Here is a tiny trained network, its code and every weight. The questions are about switching its units off for an input and a target symbol, where a switched-off unit gives its printed mean instead of its output.

import numpy as np


def w(rows, s, z=0):
    codes = np.array(rows[::2]) - 128.0
    scale = np.full(codes.shape[1], s)
    scale[-1] = z or s
    return codes * scale


def f(y):
    return np.maximum(y, 0)


def softmax(a):
    e = np.exp(a - a.max(-1, keepdims=True))
    return e / e.sum(-1, keepdims=True)


def log_softmax(a):
    a = a - a.max(-1, keepdims=True)
    return a - np.log(np.exp(a).sum(-1, keepdims=True))


def net(x, mask):
    ids = ['αβγεζηθλξτω'.index(c) for c in x.split()]
    T = len(ids)
    res = E[ids] + P[:T]
    r = res
    for j in range(2):
        rows = slice(4 * j, 4 * j + 4)
        q, k, v = (r @ M[0][rows].T for M in (Q, K, V))
        z = softmax(np.where(np.tri(T) > 0, q @ k.T / 4**0.5, -1e9)) @ v
        o = O[0][rows]
        res = res + np.where(mask[j], z, o[:, -1]) @ o[:, :-1]
    y = f(res @ A[0][:, :-1].T + A[0][:, -1])
    res = res + np.where(mask[2:18], y, B[0][:, -1]) @ B[0][:, :-1]
    return log_softmax(res[-1] @ U[:, :-1].T + U[:, -1])


Q, K, V, O, A, B = {}, {}, {}, {}, {}, {}
E = w([
[147,234,94,162],'α',
[92,127,33,239],'β',
[128,160,94,65],'γ',
[109,153,86,57],'ε',
[177,80,95,112],'ζ',
[196,173,34,122],'η',
[174,172,92,24],'θ',
[186,3,96,130],'λ',
[91,134,175,74],'ξ',
[212,103,153,139],'τ',
[114,28,152,107],'ω',
],0.02)
P = w([
[138,149,1,188],'0',
[140,147,23,171],'1',
[149,142,49,169],'2',
[143,133,74,144],'3',
[139,124,99,130],'4',
[131,119,120,108],'5',
[126,113,143,92],'6',
[131,106,169,82],'7',
[129,99,191,78],'8',
[127,86,214,45],'9',
[122,86,231,41],'10',
[96,98,231,44],'11',
],0.0073)
Q[0] = w([
[129,175,164,137],'h1',
[84,158,143,176],'h1',
[156,108,154,225],'h1',
[173,137,90,7],'h1',
[124,156,174,91],'h2',
[75,221,157,199],'h2',
[128,176,145,109],'h2',
[84,96,130,209],'h2',
],0.011)
K[0] = w([
[147,178,119,142],'h1',
[145,208,41,155],'h1',
[85,180,130,216],'h1',
[176,131,247,102],'h1',
[56,139,181,51],'h2',
[62,237,92,166],'h2',
[144,220,188,98],'h2',
[90,151,36,167],'h2',
],0.014)
V[0] = w([
[98,122,109,171],'h1',
[99,115,18,107],'h1',
[114,84,117,218],'h1',
[143,104,166,156],'h1',
[155,193,74,100],'h2',
[2,129,141,105],'h2',
[123,125,99,125],'h2',
[211,71,210,71],'h2',
],0.012)
O[0] = w([
[137,96,192,253,111],'h1',
[156,73,213,26,245],'h1',
[180,103,154,106,71],'h1',
[104,103,253,174,67],'h1',
[75,141,171,152,255],'h2',
[60,75,90,99,45],'h2',
[109,143,115,97,156],'h2',
[226,129,163,141,72],'h2',
],0.0076,0.0065)
A[0] = w([
[64,189,176,89,168],'n1',
[71,184,186,86,114],'n2',
[122,142,187,183,99],'n3',
[85,108,135,66,71],'n4',
[172,175,149,53,83],'n5',
[125,250,171,156,200],'n6',
[171,107,31,146,201],'n7',
[79,109,128,150,211],'n8',
[87,153,177,114,158],'n9',
[164,172,212,178,133],'n10',
[136,151,81,111,86],'n11',
[136,164,78,124,92],'n12',
[117,8,99,180,150],'n13',
[185,184,77,180,254],'n14',
[124,117,187,67,100],'n15',
[179,177,112,93,53],'n16',
],0.012,0.0063)
B[0] = w([
[55,146,163,189,252],'n1',
[110,61,157,148,223],'n2',
[159,141,134,133,135],'n3',
[38,108,176,191,173],'n4',
[128,101,129,196,225],'n5',
[196,101,219,150,250],'n6',
[86,128,2,47,172],'n7',
[146,120,89,65,170],'n8',
[59,85,113,106,182],'n9',
[124,224,116,110,162],'n10',
[110,170,77,202,167],'n11',
[167,171,82,182,173],'n12',
[146,153,144,251,163],'n13',
[77,181,128,24,215],'n14',
[83,48,162,144,175],'n15',
[139,66,63,198,186],'n16',
],0.0074,0.013)
U = w([
[118,187,197,174,108],'α',
[144,131,110,249,93],'β',
[127,127,141,149,88],'γ',
[140,135,157,129,70],'ε',
[157,98,132,55,247],'ζ',
[137,167,77,135,121],'η',
[178,170,149,144,201],'θ',
[144,118,169,115,85],'λ',
[107,89,168,70,176],'ξ',
[139,115,159,142,110],'τ',
[190,74,180,180,143],'ω',
],0.015,0.011)

Each question gives the input, a string of symbols that net reads in full, and the target symbol t.
The units are the heads (4 rows each of Q, K, V and O) and the neurons (one row each of A and B). Each row of codes is followed by its name. A weight is (code - 128) times the scale printed after its matrix; where a second scale follows, it is the last column's (O, A, B and U).
mask holds one flag per unit, heads first, then neurons. A switched-off unit (its flag False) gives its mean, the last column of its rows in O or B, instead of its output. The means were averaged over made-up inputs and are rounded, as every weight is.
A unit's drop is (log p(t) with every unit on - log p(t) with that unit switched off) / (log p(t) with every unit on - log p(t) with every unit switched off).
The circuit of an input: a set's keep is (log p(t) with only the set's units on - log p(t) with every unit switched off) / (log p(t) with every unit on - log p(t) with every unit switched off). Starting from the 12 units with the biggest drops (on a tie, the unit counted first), units are removed one at a time, each time the one whose removal leaves the highest keep (on an exact tie, the one counted first), for as long as the keep stays at least 0.8.
circuit, biggest first: the units of the circuit, biggest drop first
top k neurons: the k neurons with the biggest drops, biggest first
drop of u: that unit's drop, to one decimal
input ω θ ζ, target ζ: circuit, biggest first	n7, n1
input α η ε θ τ ε τ ω, target ω: circuit, biggest first	h2
input α α α ω, target ω: circuit, biggest first	n13, h2
input ξ θ α α β ε θ α ε ξ α τ, target θ: circuit, biggest first	h2, n10, n2
input θ η ε λ τ ε ε α ω ε γ, target ζ: top 2 neurons	n1, n6
input ξ ξ η τ ξ γ ξ θ ε τ α θ, target θ: circuit, biggest first	h2, h1
input ξ ε τ α ε ε θ α ξ α γ, target η: circuit, biggest first	h1, h2, n6
input ε α α α ε τ, target θ: circuit, biggest first	h2, n10
input θ α ω ξ τ, target ζ: circuit, biggest first	n14, n7, h2
input α α ω ε, target ζ: circuit, biggest first	h2, n1
input α α λ ω ε α θ, target β: top 2 neurons	n5, n16
input ω ω τ, target ζ: circuit, biggest first	h2, n14, n7
input ω ζ α β α θ ε ζ τ ω λ, target ζ: circuit, biggest first	h2, n7
input ζ ε α ζ λ θ, target ω: top 3 neurons	n5, n16, n15
input ε τ λ ε τ τ α η β α ω ε, target ζ: circuit, biggest first	h2
input ω α λ ε, target ω: top 2 neurons	n5, n14
input ζ α ξ ε ε ξ θ γ, target η: top 2 neurons	n6, n7
input θ α ε, target β: top 2 neurons	n14, n11
input α ζ τ γ, target θ: drop of h1	0.1
input λ ε α γ θ ω η θ ζ ε θ ε, target β: drop of n2	0.0
input β τ α α, target α: drop of h2	0.9
input α β ε α α α λ ε θ γ, target β: top neuron	n5
